Here is a tiny trained network, its code and every weight. The questions are about switching its units off for an input and a target symbol, where a switched-off unit gives its printed mean instead of its output.

import numpy as np


def w(rows, s, z=0):
    codes = np.array(rows[::2]) - 128.0
    scale = np.full(codes.shape[1], s)
    scale[-1] = z or s
    return codes * scale


def norm(h):
    return h / np.sqrt((h * h).mean(-1, keepdims=True) + 1e-5)


def f(y):
    return y / 2 * (1 + np.tanh(0.7978845608 * (y + 0.044715 * y**3)))


def softmax(a):
    e = np.exp(a - a.max(-1, keepdims=True))
    return e / e.sum(-1, keepdims=True)


def log_softmax(a):
    a = a - a.max(-1, keepdims=True)
    return a - np.log(np.exp(a).sum(-1, keepdims=True))


def net(x, mask):
    ids = ['αβγδεζηθλμξσφ'.index(c) for c in x.split()]
    T = len(ids)
    res = E[ids] + P[:T]
    u = 0
    for l in range(3):
        q, k, v = (norm(res) @ M[l].T for M in (Q, K, V))
        z = softmax(np.where(np.tri(T) > 0, q @ k.T / 4**0.5, -1e9)) @ v
        res = res + np.where(mask[u], z, O[l][:, -1]) @ O[l][:, :-1]
        u += 1
        y = f(norm(res) @ A[l][:, :-1].T + A[l][:, -1])
        res = res + np.where(mask[u : u + 4], y, B[l][:, -1]) @ B[l][:, :-1]
        u += 4
    return log_softmax(norm(res)[-1] @ U[:, :-1].T + U[:, -1])


Q, K, V, O, A, B = {}, {}, {}, {}, {}, {}
E = w([
[126,75,77,61],'α',
[97,89,64,104],'β',
[78,50,138,103],'γ',
[6,149,77,129],'δ',
[166,126,130,232],'ε',
[66,136,197,166],'ζ',
[124,182,167,174],'η',
[110,215,90,22],'θ',
[87,60,203,170],'λ',
[117,63,7,156],'μ',
[165,112,254,121],'ξ',
[222,167,147,78],'σ',
[167,26,135,116],'φ',
],0.0091)
P = w([
[39,80,124,204],'0',
[40,96,142,179],'1',
[44,109,135,168],'2',
[72,110,124,158],'3',
[73,139,131,142],'4',
[90,124,127,113],'5',
[78,149,119,107],'6',
[85,158,135,75],'7',
[86,171,140,60],'8',
[106,184,137,44],'9',
[102,201,147,28],'10',
[105,197,153,1],'11',
[117,198,142,7],'12',
[103,158,142,41],'13',
],0.0029)
Q[0] = w([
[183,101,168,76],'L0H0',
[118,2,108,227],'L0H0',
[115,123,123,129],'L0H0',
[84,201,101,86],'L0H0',
],0.0096)
K[0] = w([
[173,240,129,105],'L0H0',
[185,2,199,78],'L0H0',
[120,135,114,124],'L0H0',
[59,83,50,165],'L0H0',
],0.0078)
V[0] = w([
[87,163,133,231],'L0H0',
[148,105,152,183],'L0H0',
[166,2,185,163],'L0H0',
[192,109,149,120],'L0H0',
],0.0023)
O[0] = w([
[74,171,189,78,180],'L0H0',
[110,150,137,148,188],'L0H0',
[114,148,132,254,254],'L0H0',
[147,143,108,169,142],'L0H0',
],0.0033,0.00097)
A[0] = w([
[35,214,127,128,112],'L0N0',
[211,200,64,84,5],'L0N1',
[92,120,203,120,87],'L0N2',
[5,109,125,85,97],'L0N3',
],0.013,0.0022)
B[0] = w([
[61,120,34,75,209],'L0N0',
[52,163,253,128,191],'L0N1',
[225,118,163,129,224],'L0N2',
[49,103,189,202,255],'L0N3',
],0.011,0.0043)
Q[1] = w([
[137,75,42,189],'L1H0',
[122,252,131,253],'L1H0',
[112,131,80,245],'L1H0',
[213,228,58,74],'L1H0',
],0.013)
K[1] = w([
[137,65,61,164],'L1H0',
[115,174,152,254],'L1H0',
[115,101,102,220],'L1H0',
[193,212,69,104],'L1H0',
],0.016)
V[1] = w([
[106,38,181,3],'L1H0',
[164,61,154,132],'L1H0',
[155,175,92,232],'L1H0',
[126,127,121,146],'L1H0',
],0.0062)
O[1] = w([
[173,254,104,156,4],'L1H0',
[117,177,179,151,188],'L1H0',
[87,33,168,115,253],'L1H0',
[123,107,138,130,157],'L1H0',
],0.0072,0.0021)
A[1] = w([
[18,114,70,115,121],'L1N0',
[76,142,247,187,184],'L1N1',
[93,69,2,63,3],'L1N2',
[198,193,129,247,210],'L1N3',
],0.0098,0.0017)
B[1] = w([
[180,100,68,230,194],'L1N0',
[197,94,35,249,254],'L1N1',
[170,254,123,242,147],'L1N2',
[97,21,14,95,166],'L1N3',
],0.0081,0.0083)
Q[2] = w([
[106,158,110,31],'L2H0',
[252,65,67,228],'L2H0',
[96,94,52,112],'L2H0',
[94,157,103,24],'L2H0',
],0.015)
K[2] = w([
[146,91,98,176],'L2H0',
[167,204,107,7],'L2H0',
[124,120,45,129],'L2H0',
[143,83,83,184],'L2H0',
],0.014)
V[2] = w([
[162,193,207,129],'L2H0',
[255,89,114,106],'L2H0',
[181,202,26,62],'L2H0',
[72,55,87,134],'L2H0',
],0.0081)
O[2] = w([
[127,122,196,253,118],'L2H0',
[248,63,140,110,251],'L2H0',
[101,8,21,219,54],'L2H0',
[135,147,104,10,121],'L2H0',
],0.0064,0.0031)
A[2] = w([
[235,130,161,95,33],'L2N0',
[1,180,125,180,73],'L2N1',
[156,46,135,185,188],'L2N2',
[239,175,48,213,3],'L2N3',
],0.0096,0.0015)
B[2] = w([
[199,141,245,53,155],'L2N0',
[75,140,185,1,183],'L2N1',
[57,137,185,49,254],'L2N2',
[231,234,57,141,196],'L2N3',
],0.0077,0.0083)
U = w([
[137,160,88,145,48],'α',
[86,34,190,105,121],'β',
[132,62,2,70,124],'γ',
[129,144,64,170,150],'δ',
[99,158,209,221,104],'ε',
[84,188,125,63,160],'ζ',
[227,75,135,173,156],'η',
[38,161,105,99,254],'θ',
[146,177,80,138,76],'λ',
[133,145,90,154,31],'μ',
[63,122,86,155,141],'ξ',
[135,209,207,169,39],'σ',
[202,134,167,55,147],'φ',
],0.0092,0.0027)

Each question gives the input, a string of symbols that net reads in full, and the target symbol t.
The units are the heads (4 rows each of Q, K, V and O) and the neurons (one row each of A and B). Each row of codes is followed by its name. A weight is (code - 128) times the scale printed after its matrix; where a second scale follows, it is the last column's (O, A, B and U).
mask holds one flag per unit, layer by layer, with each layer's heads first. A switched-off unit (its flag False) gives its mean, the last column of its rows in O or B, instead of its output. The means were averaged over made-up inputs and are rounded, as every weight is.
A unit's drop is (log p(t) with every unit on - log p(t) with that unit switched off) / (log p(t) with every unit on - log p(t) with every unit switched off).
The circuit of an input: a set's keep is (log p(t) with only the set's units on - log p(t) with every unit switched off) / (log p(t) with every unit on - log p(t) with every unit switched off). Starting from the 12 units with the biggest drops (on a tie, the unit counted first), units are removed one at a time, each time the one whose removal leaves the highest keep (on an exact tie, the one counted first), for as long as the keep stays at least 0.8.
units of the circuit, in order: the units of the circuit, biggest drop first
k most important neurons: the k neurons with the biggest drops, biggest first
k most important neurons of layer l: the k neurons of layer l with the biggest drops, biggest first
drop of u: that unit's drop, to one decimal
input ξ ε ε ε σ β, target ε: 2 most important neurons -> L0N1; L0N3
input ε ε σ σ ζ ε ξ σ σ θ μ ε γ, target ε: 2 most important neurons of layer 1 -> L1N0; L1N3
input λ ζ μ γ ξ η σ γ, target ε: 3 most important neurons -> L0N3; L0N1; L1N0
input θ ε μ, target θ: units of the circuit, in order -> L2H0; L1N1; L0N1; L0N0
input ε θ ξ ξ, target φ: units of the circuit, in order -> L0N3
input ξ ζ α ε, target β: units of the circuit, in order -> L1H0; L2N2
input ε ε φ α ε α ε γ ε σ, target ε: 2 most important neurons -> L0N1; L1N1
input σ ε ξ λ, target η: 2 most important neurons -> L1N1; L0N2
input δ φ η ε η φ β λ ε σ η μ σ, target ε: 2 most important neurons -> L0N1; L0N0
input ξ θ δ ε ε η λ ξ φ ε ε β λ, target η: 2 most important neurons of layer 0 -> L0N3; L0N2
input φ ζ φ λ, target γ: 2 most important neurons -> L1N3; L0N3
input ε α ξ ε ε ε ε θ φ φ ε ε, target γ: 4 most important neurons -> L1N0; L0N3; L1N3; L1N1
input ε μ ε φ ε ε, target γ: 2 most important neurons of layer 0 -> L0N3; L0N2
input ξ σ ε ε θ ξ σ ξ γ ξ γ ε, target β: units of the circuit, in order -> L1H0
input ε ζ σ β ε ξ φ, target γ: 2 most important neurons -> L1N3; L0N3
input δ θ δ ε θ δ σ ε γ γ ε σ, target σ: 2 most important neurons -> L0N1; L0N0
input φ λ σ λ γ ε δ η ε ε α σ, target σ: 2 most important neurons of layer 1 -> L1N1; L1N0
input σ θ θ σ ε ξ ε ε ε φ, target γ: 2 most important neurons of layer 0 -> L0N0; L0N3
input ε μ ξ, target φ: drop of L0N0 -> 0.0
input ε σ ε ε ε λ σ μ, target ε: drop of L2H0 -> 0.5
